Questions about the grid below.
1) The entry just right of -62.5?
2) The top entry of the column that holds the smallest entry?
3) The largest entry in the last row?
4) The fourth entry in reading order?
5) The entry directly above -3.9?
6) The entry just right of 61.2?
7) The smallest entry?
8) The last entry, reading row by row?
[[ -2.1 -19.2   5.4  -8.0  60.7  -9.6 -25.9  10.8 -18.9]
 [  6.8 -23.8  -9.6  -9.9  60.3  -4.3 -22.7  12.4   8.7]
 [ 21.7  -3.9 -62.5  -5.8 -17.5  18.7   7.9  -0.4   0.8]
 [  0.6 -20.2  -2.2 -10.3  61.2  -8.4 -21.0  10.7  13.3]]
1) -5.8
2) 5.4
3) 61.2
4) -8.0
5) -23.8
6) -8.4
7) -62.5
8) 13.3

Read these off the table that follows.
1) The second-last entry, reading row by row?
2) The last entry of the smallest entry's row?
3) The entry directly below 6?
4) The last entry, reading row by row?
5) The entry in the bottom-left corner?
6) The 1st entry in reading order?
7) The first entry in the row that holds the smallest entry?
8) The bottom entry of the column that holds the smallest entry?
[[ -34  753  262  618  498 -122 -146  328 -105  419  191  372]
 [ 278 -293  262  -78   56  139  710 -326  185 -243   52  -21]
 [ 355  -84  -11 -253   56  922 -146  328  476   22  191  136]
 [ 355 -502  194 -253 -165  400  710 -163  331 -243   52  -21]
 [ -34  753  330  618  388 -383  282  328 -251  287  145  136]
 [ 278  125  -11   96   56  661 -360  492  476  287  284  293]
 [ 200  125  -11  270  166  661 -360  492  476  419  331  372]
 [ 200  -84  330  -78   56 -122  710 -326   40 -110    6  -21]
 [ -34  543  330  618  388 -383  282  328 -105  419  145  215]
 [  44  334  330  444  277 -644  710 -326 -105  154  145  -21]
 [  44  753  125  618  498 -122 -146  492 -105  552  238  372]
 [ 355 -293  125 -253 -165  661  496 -163  476 -243  145   58]
 [ 355 -293  -11 -253  -55  922 -146  328  621   22   99  215]]
1) 99
2) -21
3) 145
4) 215
5) 355
6) -34
7) 44
8) 922

Read these off the grid that follows. Rows and columns are numbered from 1.
1) Give the entry at row 3, column 1.
2) Give the entry at row 1, column 2.
3) Give the entry at row 1, column 3.
4) Give the entry in the bottom-right corner.
5) Give the entry in the top-left corner.
6) Give the top entry of the column that holds the smallest entry.
7) Give the entry just left of -106.
8) Give the entry in the top-right corner.
-122,-136,-210,-7,-375,-93,-103,30,-132,-361,-88,-69,-316,-193,-79,-144
-99,-319,-235,-161,-100,-88,-144,-236,-77,-116,-190,-113,-574,-196,178,-140
-218,-222,-194,-58,-60,-135,-65,-185,-241,-335,-196,-121,-144,-235,-238,-28
-138,73,-40,-148,109,-101,-96,-206,9,550,-100,-82,-183,-143,-74,-24
-126,-250,33,-63,53,-79,-30,-21,-113,-268,-52,-165,189,-93,-139,-120
-100,-110,-140,-174,-71,-141,-168,-75,-68,145,-70,-192,132,-229,-87,-87
-18,-52,-234,-133,-164,-143,-114,-130,-193,-312,-211,-238,-351,-166,7,-81
-216,-342,-92,-180,6,-131,-146,-210,-294,-497,-137,-140,251,-93,-78,-62
-105,2,-180,-137,-225,-116,-145,-40,-53,-529,-75,-111,343,-184,-493,-188
-175,-86,-126,-58,-43,-51,12,-106,-147,142,-70,-147,-348,-170,24,-95
-143,-149,-138,-21,-270,-230,-92,-264,-75,53,-162,-10,-302,-95,-241,-89
1) -218
2) -136
3) -210
4) -89
5) -122
6) -316
7) 12
8) -144

Questions about the matrix below. Indices start at 1.
1) The entry in the top-right corner?
2) The entry at row 2, column 1?
3) The entry at row 1, column 1?
4) The entry at row 3, column 1?
5) The bottom-left entry?
6) The bottom-right entry?
7) The entry at row 1, column 2?
8) The entry in row 1 and column 3?
3	7	8	1	9	8	3	2	4	8	3
8	6	4	1	7	6	5	5	7	0	2
8	2	6	7	8	6	5	2	7	2	6
6	6	5	2	3	8	4	5	3	8	6
6	2	0	8	3	2	9	7	7	7	5
9	3	4	2	6	6	5	9	1	5	6
6	6	3	6	6	4	6	3	1	2	4
9	5	5	8	4	4	4	3	8	4	8
4	2	1	6	8	4	3	6	3	4	8
7	4	4	3	4	6	0	3	8	7	4
3	3	6	6	2	1	5	8	5	7	3
2	0	8	2	1	7	9	9	3	8	5
4	4	4	8	4	6	9	4	8	5	9
3	2	1	5	3	1	3	2	6	5	8
6	2	2	5	7	2	2	4	3	1	2
1) 3
2) 8
3) 3
4) 8
5) 6
6) 2
7) 7
8) 8

Read these off the array that follows. Rows and columns are numbered from 1.
1) Report the entry directly below 24.5.
2) Report the bottom-left entry.
3) Report the entry in the top-right corner.
4) Report the entry in row 1 and column 3.
5) Report the top entry of the column that holds the largest entry.
6) Report the entry in row 2 and column 3.
7) Report the entry directly below 38.7.
8) Report the entry directly above the centre entry.
[[ 56.1 -20.7 -41.2 -53.0  38.7 -44.6 -41.3  37.9 -47.9  62.9 -45.6]
 [-60.9  44.4  46.0  39.7  23.2  45.3  44.0  24.5  32.0 -66.3  45.6]
 [ -1.2 -39.7 -40.9 -57.7 -22.4 -41.1 -37.5 -21.3 -54.5  55.3 -41.9]]
1) -21.3
2) -1.2
3) -45.6
4) -41.2
5) 62.9
6) 46.0
7) 23.2
8) -44.6

M =
[[164, 43, 42, 164, 164, 164, 164, 41, 37, 164, 37, 41, 41, 164, 40, 164],
 [175, 142, 142, 175, 175, 175, 175, 141, 146, 175, 147, 33, 141, 175, 31, 175],
 [14, 77, 79, 14, 13, 15, 14, 81, 75, 14, 74, 192, 80, 14, 191, 14],
 [28, 66, 67, 28, 28, 29, 28, 67, 63, 28, 62, 174, 67, 28, 176, 28],
 [69, 160, 160, 69, 70, 69, 69, 161, 166, 69, 167, 136, 161, 70, 137, 70],
 [179, 38, 36, 179, 179, 178, 179, 35, 30, 179, 30, 25, 35, 179, 25, 179]]
Indices start at 1.
The entry directly below 146?
A: 75
The entry in row 3 and column 1?
A: 14
The entry at row 1, column 2?
A: 43
The entry at row 1, column 3?
A: 42
The entry in the top-left corner: 164
The entry just left of 75 -> 81
The entry in the bottom-right corner -> 179
The entry in row 3 and column 2 -> 77
The entry in the bottom-left corner: 179
The entry directly below 33 is 192
The entry in row 3 and column 3 -> 79
The entry just right of the smallest entry?
A: 15
The entry just left of the smallest entry?
A: 14
The entry just left of 74?
A: 14
The top-right entry: 164
The entry directly above the largest entry is 33
The entry in row 2 and column 2?
A: 142
The top entry of the column that holds the smallest entry is 164
The entry directly above 146 -> 37
The entry at row 2, column 1?
A: 175
The entry just left of the largest entry is 74
The entry directly below the smallest entry is 28
The entry directly below 42 is 142
The entry directly below the largest entry?
A: 174
